(in the rows, 128 means zero)
Here are made-up things, facts about them, and rows of numbers that follow some of those facts. Name the thing behind each unnamed row.

Facts:
{bastam,brinor,brozi,drepem,drupul,fazeplus,fepla,fifu,flafivis,flekoflu,gime,goklir,kladil,noniflol,plenom,plidrodran,rimi,skogru,zanatre} grutum 868
{bibran,brubre,destum,ditrok,dobemar,drifo,drobam,fada,flepak,gridis,gridras,gugril,klostiplek,laku,luzul,meden,motril,neflim,panidrok,papli,pavun,plakal,pleres,robor,sezin,skanum,sobreko,stemer,steto,tepa,tesol,trede,treflo,trostim,truvu,vesom,vidrom,vodron,vosan,ziskel} grutum 266
{biskan,brisos,brosta,daplos,fanor,fetron,flesim,floste,flubrem,gobri,grazik,grutros,gubu,keflu,kuplim,lofa,lugroplum,miklom,nadro,pluvon,pozem,relor,sesos,sila,staplun,vustul,zetek} grutum 287
{brepu,groru,keklem,kliklin,mogun,pabru,rutrin,sitran,skaste,skatroto,skuben,sozir,stigre,trafazin,troplik,trostun,vetafom,vola,zapesko} grutum 794
{brodre,brostok,bunin,dakil,drakludrik,drubam,feflos,flepam,flezu,fluflal,geskal,gobos,grano,groso,grubaklom,masuk,momum,mopluk,noro,plebiba,plede,plosutrok,rubrer,sebi,skosku,staflus,stanom,stiplabru,stubros,stugrur,sturar,suron,toklem,tragrinol,trosi,veplas,zegron,zuzur} grutum 558
[bastam,brubre,drubam,fazeplus,fepla,fetron,flepam,floste,fluflal,gobos,groru,groso,grutros,keflu,mogun,motril,neflim,pavun,pleres,pluvon,sebi,stanom,steto,stigre,stiplabru,stubros,sturar,treflo,troplik,trostim,veplas] sufli d
[bibran,brisos,brosta,brostok,ditrok,drifo,flezu,grano,gridras,gubu,meden,momum,noniflol,noro,plede,pozem,rubrer,sila,skanum,skaste,toklem,trostun,vosan,zanatre,zuzur] sufli b
[biskan,brinor,brozi,dakil,daplos,drepem,flesim,goklir,luzul,nadro,plebiba,skatroto,sobreko,sozir,stugrur,tragrinol,zapesko,ziskel] sufli e
[brepu,drupul,feflos,fifu,flafivis,flekoflu,flepak,geskal,grazik,gridis,gugril,keklem,kladil,klostiplek,kuplim,masuk,miklom,mopluk,panidrok,papli,plenom,plidrodran,rimi,robor,rutrin,sesos,sezin,sitran,skuben,staplun,stemer,tesol,trafazin,truvu,vesom,vodron,vola,vustul,zegron] sufli a
[brodre,drakludrik,fada,flubrem,gime,lofa,lugroplum,plakal,skosku,tepa,trede,trosi,vetafom,vidrom] sufli c
[bunin,dobemar,fanor,gobri,grubaklom,pabru,plosutrok,relor,staflus] sufli f
[destum,drobam,kliklin,laku,skogru,suron,zetek] sufli g
[bastam,brepu,bunin,drakludrik,fanor,gridras,kladil,miklom,neflim,pavun,plosutrok,skogru,staplun,stemer,steto,stiplabru,tepa,zapesko] zeru 548
[biskan,brinor,brostok,dobemar,drobam,flesim,flubrem,gubu,keflu,lofa,mopluk,pozem,relor,skuben,stanom,trosi,truvu] zeru 683
[brozi,daplos,drupul,feflos,flafivis,flezu,gobri,groru,keklem,klostiplek,mogun,motril,sebi,staflus,vesom,vola,ziskel,zuzur] zeru 80
[destum,flepak,gime,grano,grazik,nadro,papli,pleres,rutrin,sitran,skaste,stubros,sturar,suron,tragrinol,trede,trostim,vetafom,vustul,zegron] zeru 246
[drepem,fepla,gridis,groso,gugril,kuplim,plebiba,pluvon,rubrer,sila,skatroto,skosku,sobreko,stigre,toklem,trafazin] zeru 766
[drubam,fada,fazeplus,floste,goklir,grutros,kliklin,laku,lugroplum,masuk,panidrok,robor,treflo,veplas,vosan,zanatre,zetek] zeru 961
gredre plakal <- bastam,drifo,kuplim,mopluk
gredre brubre <- bibran,noro
gredre momum <- biskan,nadro,pavun
gredre brosta <- brepu,brostok,plenom
gredre vidrom <- brinor,flesim,geskal,lofa,sobreko,tepa,toklem,zapesko,zuzur
gredre sesos <- brisos,brozi,drepem,motril,ziskel
gredre dakil <- bunin,flezu,gobri,plosutrok,relor,staplun
gredre brodre <- dakil,fluflal,gubu,steto,sturar
gredre brisos <- daplos,plebiba
gredre flepam <- destum,gridras,stiplabru,tragrinol
gredre skanum <- ditrok,gugril,pleres,plidrodran,trostun,vodron,vosan
gredre sezin <- dobemar,fetron,gobos,staflus
gredre rimi <- drakludrik,flepam,plede
gredre geskal <- drobam,suron
gredre fifu <- drubam,momum,stigre,troplik,trostim
gredre pabru <- drupul,fada,flubrem,grutros,veplas
gredre noro <- fanor,gime,trede
gredre fetron <- fazeplus,fepla,floste,groru,keflu,pluvon,stubros,treflo
gredre luzul <- feflos,keklem,sebi,skuben
gredre drifo <- flafivis,kladil,kliklin,papli,rubrer,rutrin,sitran,skogru,vola
gredre sozir <- flepak,luzul,masuk,miklom,noniflol,skatroto,trosi
gredre plenom <- goklir,neflim,skosku,stanom
gredre tesol <- grano,grazik,gridis,pabru
gredre troplik <- groso
gredre meden <- grubaklom,trafazin
gredre fluflal <- klostiplek,vesom
gredre plidrodran <- laku,panidrok,zanatre,zetek
gredre ditrok <- lugroplum,sila,vetafom
gredre gobos <- mogun
gredre flekoflu <- plakal,rimi,skaste,stugrur
gredre grubaklom <- pozem
gredre bibran <- robor,stemer
gredre stugrur <- truvu
gredre trostun <- vustul
gredre vodron <- zegron

Known rows:
[137 124 114 150 122 130 139 115 111 114 147 114 117 154 138 130 146 148
 118 134 141 114 149 100 103 103 123 153 111 109 130 121 128 128 132 136
 120 168  79 127 134 124] : bibran
[144 128 124 118 134 139 141 126 122 134  99 133  93 128 133 137 124 149
 118 140 112  82 149  90  99 107 135 138 144 129 100 129 117 129 111 136
 133 124  96 122 150 153] : stugrur
[133 160  90 147 171 151 169 129  95  87 126  80 118 139 135  69 127 137
 141 150 117 156 163  73 154 110 105 123 117 101 175 118 122 128 143 103
 142 155  18 148 133 117] : zanatre
[181 111 138 111 153 117 138 141 113 112 135 106 153 131  96 124 132 125
 112 143 116 150 130 122 122 129 136 106 150 106 165  96 159 132 140 124
 137 127  72 147 120 126] : grutros
[146 152  99 144 217 151 160 127  97 107 143  94 131 117 126  65 124 131
 156 137  97 170 160 101 154 155  87 122 137 115 177  95 119 133 146  93
 140 151  25 131 111 122] : zetek
[128 128 119 146  96 136 143 120 104 106 102 105 111 146 139 135 142 164
 116 141  92 125 112 118 119 101 102 120 119 102 142  88 180 116 132 118
 101 152 102 141 115 118] : stigre
[173 122 137 140 173 120 138 122 124 117 140 135 135 143 102 145 147 131
 144 127 128 156 136 125 123 134 135 135 163  99 154 112 134 117 115 114
 131 120  77 145 137 100] : miklom
[125  93 109 144 176 102 134 159 101 125 153 122 223 135 111 148 170 119
 112 163  47 119  67 115 114  83 147  91 162 144 132 107 167 140 129 104
 148 113 107 112 120  60] : pluvon
[166 101 143 133  96 111 133 110 114 108 136 120 102 140 114 159 138 138
  96 127 148 122 141 130  95 103 130 140 112  87 125 103 153 146 125 160
 124 161 107 140 133 143] : fluflal
[148 152 105 172 178 134 168 108 122  87 149 111 103 141 136 108 141 151
 141 130 136 141 149  82 135  99  98 154 120  81 135 139 123 122 134 115
 117 136  34 132 151 112] : plidrodran
[159 130 133 147 132 137 131 125 127 105 148 104 123 146 124 113 156 130
 112 119 141 128 138 113  90 106 131 145 129 127 128 106 130 125 122 123
 130 166  68 136 127 130] : grano
[124 104 109 117 140 114 140 107  96 125 126 125 114 141 119 152 129 154
 121 144 109 124 159  66 127 121 135 139 135  84 117 104 120 140 130 144
 145 136  89 139 147 112] : brozi
[138 122 124 149 124 122 142 126 113 102 138 109 115 150 129 131 137 147
 113 138 140 112 136 108 107  86 122 137 104  99 124 127 144 136 135 141
 124 161  79 129 138 129] : brubre
[161  99 126 111 105  99 123  80 115 123 125 126  87 137 108 155 145 147
  93 115 136 118 157  96  89 122 150 157 131  99 105  84 132 145 116 158
 121 155 105 146 144 151] : dakil
[180 117 146 126 100 114 127 120 134 104 145 112 109 150 109 131 149 129
  94 127 155 124 144 123  82  97 141 141 127 112 134  94 164 134 137 147
 123 169  81 153 126 138] : sturar
[150 130 125 163 134 124 148 111 116  96 158 127 108 167 125 130 162 156
 124 127 140 132 133  99 108  96 140 156 114  97 125 124 127 114 107 133
 116 153  86 136 145 122] : tesol
[132 103 135 116 175  96 124 112 116 142 129 134 130  96 104 167 130 124
 133 139 106 142 142 102 111 127 128 120 168  97 128  88 124 128 142 118
 149 138  91 173 167 100] : flesim
[146 120 116 140 139 124 137 116 114 115 161 118 124 152 118 136 132 142
 112 136 131 132 143 103 102 108 123 142 128  91 141 119 133 125 129 141
 119 150  73 129 135 111] : noniflol

Rows to name:
No name comes twice in this set of rows, the named rows included.
[126 128 102 121  98 128 140  92  98 131  89 111  92 130 132 141 156 167
 120 133  65 119 118  78 132 109 129 128 135 118 126  76 143 120 111 117
 116 147 113 154 128 112]  skatroto
[ 96 106  91 153 136 124 137 150 102 119 149 113 207 171 118 141 160 138
 111 166  73  99  76  83 111  64 152 104 130 138 121 119 164 127 133 112
 157 136 108 115 117  64]  fepla

The same things again, as new rows of numbers:
Some things and their rows:
[145 157 149  83 122  83 104 123 101 153 135 164 111 142 160 117 116 132
 130 135 108 116 123 158 118 175  99  79 140 126 105 157 117] : flafivis
[136 129 156  65 127 109 101 134 117 132 138 171 131 136 143 134 125 141
 100 154 117 101 120 148 120 129 118  88 125 122 132 136 142] : plenom
[138 135 140 135 127 103  91 147 110 140 123 170 148 141 163 126 128 136
 111 141 123 115 117 131 109 114 111  84 123 143 121 130 153] : klostiplek
[139 157 150  91 119  83 112 127 102 171 128 166 126 143 145 114 115 139
 137 136 104 114 132 155 114 171 101  79 134 132  90 156 110] : kladil
[139 132 140 111 129 102  93 150 112 117 129 164 128 139 150 129 122 139
 116 143 119 109 111 141 124 128 117  85 128 128 127 131 143] : gridis
[148 165 146  56 125  79 105 125 100 149 144 155 119 142 146 125 123 136
 139 133 110 109 110 175 105 168 107  79 149 123  98 160 123] : sitran
[134 151 153 129 118 108  95 136 120 133 145 152 128 151 145 125 132 134
 103 149 130 114 125 132 127 112 119  88 134 135 125 149 141] : grano
[137 153 153 123 118 111  98 132 118 126 147 154 114 154 143 129 132 136
 101 145 135 109 128 135 132 114 122  90 137 136 128 161 140] : brostok
[135 170 163  46 120  93 114 108 111 137 146 146 113 154 131 118 113 127
 126 142 108 109 144 157 115 170 107  78 139 102 120 186 113] : drifo
[128 136 168  56 124 120 108 125 127 126 143 154 142 146 142 132 127 126
 102 161 119 104 133 137 117 112 120  85 116 105 144 157 141] : ditrok
[147 140 136  76 125 111 108 136 115 115 142 170 144 150 139 124 127 138
 125 146 138 107 131 139 104 124 124 102 149 164 130 111 139] : flubrem
[142 149 152  68 117  94 132 128 112 166 131 170 149 146 139 105 114 136
 129 151 120 113 131 134 107 153 111  97 137 163 110 101 101] : drakludrik
[132 163 147 133 124 114 104 127 119 128 142 144 131 149 151 115 122 125
 117 161 120 121 135 109 114 104 123  90 126 132 126 146 153] : motril
[127 158 145 137 123 115 114 129 122 143 138 146 144 151 137 115 125 131
 117 158 113 119 138 102 114 105 125  89 119 137 118 149 148] : pavun
[138 154 145 133 116 111 121 136 122 111 143 146 127 154 146 113 121 123
 116 158 131 116 130 121 115 117 128  93 138 145 135 123 132] : plebiba
[134 164 140 103 127 114 125 136 116 147 139 141 153 144 141 114 129 132
 132 165 117 116 126 111  96 101 132  95 129 150 110 117 148] : zapesko
[137 163 150  57 128 119 136 118 125 111 149 131 154 152 135 128 129 130
 125 163 128 107 145 109  91  83 130 102 140 129 135 125 137] : pabru
[136 153 155 115 118 100 105 133 119 126 143 149 135 151 152 133 133 147
 104 135 131 110 128 120 128  97 107  92 132 141 125 136 131] : suron

Rows to name:
No name comes twice in this set of rows, the named rows included.
[128 151 157  81 122 122 112 122 124 123 151 144 128 147 133 126 124 126
 107 163 117 110 138 127 115 114 127  89 124 113 144 162 145]  brubre
[131 137 145 104 127 105 102 141 113 159 125 169 152 136 149 127 122 148
 114 148 111 110 119 130 119 124 115  88 116 137 113 123 144]  stemer
[142 127 146  46 128 110 122 127 118 122 136 167 149 143 132 124 116 137
 110 156 125 105 135 132  97 119 122  98 134 151 140 109 134]  vidrom
[135 159 154 130 114 122 103 127 121 117 148 148 113 162 134 123 130 131
 106 155 136 113 137 126 123 109 130  91 140 143 132 163 145]  stanom
[131 148 165  45 128 120 109 135 124 125 145 144 140 142 145 135 134 130
 113 165 116 102 124 151 109 102 125  89 124 102 136 148 151]  trostun
[130 169 145 102 120 112 132 123 127 133 143 141 162 156 142 110 126 134
 136 154 122 117 149  89 110  97 121 106 133 160 121 111 136]  fanor
[134 132 160  90 121 107  95 145 117 141 139 173 145 140 153 132 131 136
 102 148 126 107 110 147 123 125 117  90 127 137 129 126 134]  zegron
[131 165 153 148 117 117 107 135 121 135 144 144 124 151 149 113 129 126
 111 161 127 120 133 115 127 109 122  91 129 141 131 140 145]  sebi
[131 161 146 124 121 117 107 127 121 125 148 145 122 154 132 123 126 128
 107 156 125 116 138 112 108 113 126  87 129 133 132 157 155]  trostim
[135 155 151  55 128 121 123 122 122 125 152 141 141 148 134 123 129 127
 117 171 123 106 133 131  97 105 135  95 140 122 137 131 144]  sozir

The same things again, as new rows of numbers:
Known rows:
[141 141 133 131 136 116  72 111 103 106 126 136 130  96 131 148 117 125
 111 125 120 149 138 134 136 115 131 138 137 131 114 154] : noro
[135 141 116 126 135 124  55  67 132 117 103 147 135  84 131 132 107 143
 118 136 124 147 114 133 179 106 132 144 149 137 135 164] : plidrodran
[138 118 121 130 114  89 218 101 113 124 154 127 134 139 122 125 147 115
 131 140 131 102 120 131 121 101 113 123 130 138 123  95] : brozi
[123 126 107 119 127 144 137 115 148 142 114 133 124 145 124 119 128 131
 134 124 128 129 131 130 139 142 133 135 123 116 134 132] : brepu
[131 132 155 132 123 123 108 155 113 105 117 137 144  85 132 153 114 133
 111 114 123 136 129 137 165 109 133 130 119 125 133 151] : brosta
[146 116 135 124 103  81 167 111 108 131 127 139 132 158 124 104 145 118
 124 126 122 108 123 121 130 106 112 149 121 123 118 109] : brinor
[120 127  96 134 133 141 141  76 149 142 144 121 114 132 122 130 129 130
 142 138 134 144 131 138 116 143 135 122 140 133 124 127] : masuk
[125 122 106 121 130 146 141 125 153 140 110 129 118 136 126 118 123 130
 132 122 127 123 133 133 112 147 136 136 122 109 135 138] : gridis
[119 116 145 135 127 148 114 153 149 143 125 127 117 108 131 121 126 152
 149 134 145 129  95 116 136 127 133 103 118 145 151 111] : vustul
[147 116 136 139 126  94 109 112  95  86 128 130 133 103 129 146 125 120
 114 118 120 131 135 144 129  95 124 153 137 141 102 135] : dakil
[143 131 146 127 132 100  99 106 103  93 136 120 129  94 128 139 118 134
 119 109 119 140 136 149 148 103 116 126 134 134  78 152] : brodre
[126 124 134 137 151 119 100 123 132 126 131 121 107 141 129 116 142 135
 140 141 139 129 110 108  92 138 128 120 144 156 141  98] : sturar
[118 105 141 133  99 122 249 136 153 122 153 104 126 122 121 129 129 140
 144 109 131 108 117 163 135 101 120 117 114 127  93 120] : lugroplum
[135 148 126 128 148 129  54 102 120 113 111 143 128  92 131 146 110 136
 121 128 123 161 141 130 138 128 135 134 144 133 128 156] : geskal
[134 133 113 136 128 156 101 107 120 141 136 123 108 124 126 123 135 136
 147 156 142 154 111  99  94 134 137 112 124 152 150 105] : suron
[127 133 148 133 150 114  67 132 117 103 103 145 140 103 134 150 115 128
 115 121 122 134 136 128 169 125 135 147 143 135 142 151] : troplik
[125 110 114 125 141 145 120 136 154 140 132 134 121 130 129 132 126 131
 147 141 132 124 128 131 114 136 129 108 123 125 145 121] : klostiplek
[106 109 130 139 128 130 199 142 159 136 129 124 129 131 126 134 132 128
 133 123 133 105 126 137 131 134 137 133 132 132 147 114] : grutros

Rows to name:
No name comes twice in this set of rows, the named rows included.
[124 124  95 133 110 125 205  58 132 134 147 122 126 126 120 121 135 131
 138 135 134 119 119 136 132 111 126 133 137 138 120 127]  zanatre
[139 113 119 122 110 158  86 145 140 150 110 147 123 141 128 110 124 130
 132 136 127 139 131 116 101 139 134 139 104 111 154 123]  drobam
[120 125 134 129 153 118 152 140 132 133 130 140 125 143 126 140 138 120
 134 136 134 117 135 123 117 141 128 115 130 131 155 101]  mogun
[127 103 173 144 108 110 196 184 112 115 143 109 128 123 126 129 145 133
 135 122 139 106 105 120 112 105 122 117 109 151 130  81]  nadro
[130 127 100 125 147 136 122  99 148 143 138 132 115 137 126 131 130 130
 144 149 134 137 129 131  98 135 129 108 137 131 141 117]  feflos
[130 113 134 123 113 119 182 143 137 121 141 112 124 144 122 115 131 133
 136 103 125 113 132 149 113 118 116 125 112 117  81 121]  tepa
[133 131 134 135 153 109  44 107 118 102 108 144 135 107 133 144 117 129
 115 129 122 143 136 133 140 123 133 153 154 138 133 148]  fluflal
[117 151  95 130 101 185 155 130 110 148 164 109 137 143 128 129 131 113
 128 151 132 128 128 118 132 139 138 127 132 131 144 156]  kliklin
[129 140 105 120 139 125 144  76 142 150 139 138 127 130 125 122 131 134
 138 151 135 130 119 120 142 128 124 110 138 132 148 110]  drupul
[129 148 107 121 151 146 117  92 135 152 136 140 118 130 124 136 127 125
 137 148 133 158 139 117 100 154 130  88 124 124 137 108]  staflus
[145 121 131 115 118  97 121 121 128 127 134 127 114 157 125 102 132 130
 133 116 121 123 133 136 105 117 109 125 118 115  82 126]  trosi
[130 102 119 124 102 136 189 146 157 134 118 124 133 129 126 118 126 133
 134 113 127 110 119 144 131 115 131 145 112 113 134 135]  sila
[130 145 144 136 167  97  62 112  94 103 108 148 134 111 131 161 123 124
 108 119 120 157 155 119 143 144 135 137 143 134 131 131]  gobos

The same things again, as new rows of numbers:
Some things and their rows:
[145 127  87 152 126 107  93 122 120  93  93 120  82] : staplun
[ 88 207 107 178 131 174 134  96 129 108 189 214  98] : groru
[171 128  88 160 123 142 120 136 143 114 128 154  92] : sturar
[135 145 116 132 124 127  99 118 123  94 167 150 113] : masuk
[ 93 147  88  86 119 101  90 132 118 170 106 116 139] : flesim
[123 139 109 156 124 126 105 101 138 104 125 140 115] : brepu
[100 134 105  75 112 100  85 140  97 129 130 135 144] : plebiba
[104 149 137  70  91 118  69 143 107 157 104 147 134] : stugrur
[130 163 174 108  89 128  79 118 153 101 130 123  99] : plede
[142 205 212 118  89 157  76  91 156 147  45 162  97] : vola
[131 117 124 130 142 126 113  79 164 154 177 136 149] : vustul
[ 96 162 100 100 109 101  77 133  94 157 135 116 142] : brozi
[118 151  76 102 128 116  78 110 125 162 113 153 134] : flubrem
[100 190 110 178 131 165 127  91 128 111 176 201 102] : mogun
[118 158 109 163 121 167 118 111 126 103 197 210  97] : gobos
[106 122 111 119 122 124 112 123 104 145 113 145 124] : fanor
[130 107 153 136 150 134 111  79 121 159 175 155 159] : zetek
[125 145  89  92 119 120  76 117 105 118 134 171 136] : skosku

Rows to name:
No name comes twice in this set of rows, the named rows included.
[147 149  99 152 111  93  79 155 121  85 136  69  85]  flezu
[121 121 100 102 136 118  88  73 144 177 142 162 188]  vetafom
[ 86 163  93 122 112 137 141 118 112 162 135 149 125]  dobemar
[ 95 141  99  94 106 100  92 106  94 131 104 123 148]  sobreko
[ 91 154 101 101 120  97  74 131  97 164 118 122 134]  daplos
[145 137 116 168 141 147 108  90 124 110 144 173  96]  grutros
[119 160 157  36  74 129  79 141 144 173  45 141 124]  tragrinol
[154 140  93 164 122 150 133  81 149 129 140 155 109]  trostim
[132 138 113 147 116 130  91 119 125 107 176 156 114]  geskal
[124 145  98 138 123  98  97 131 150 112 125  76  93]  gubu
[115 128 116 123 110 131 102 149 100 142 148 146 126]  grubaklom

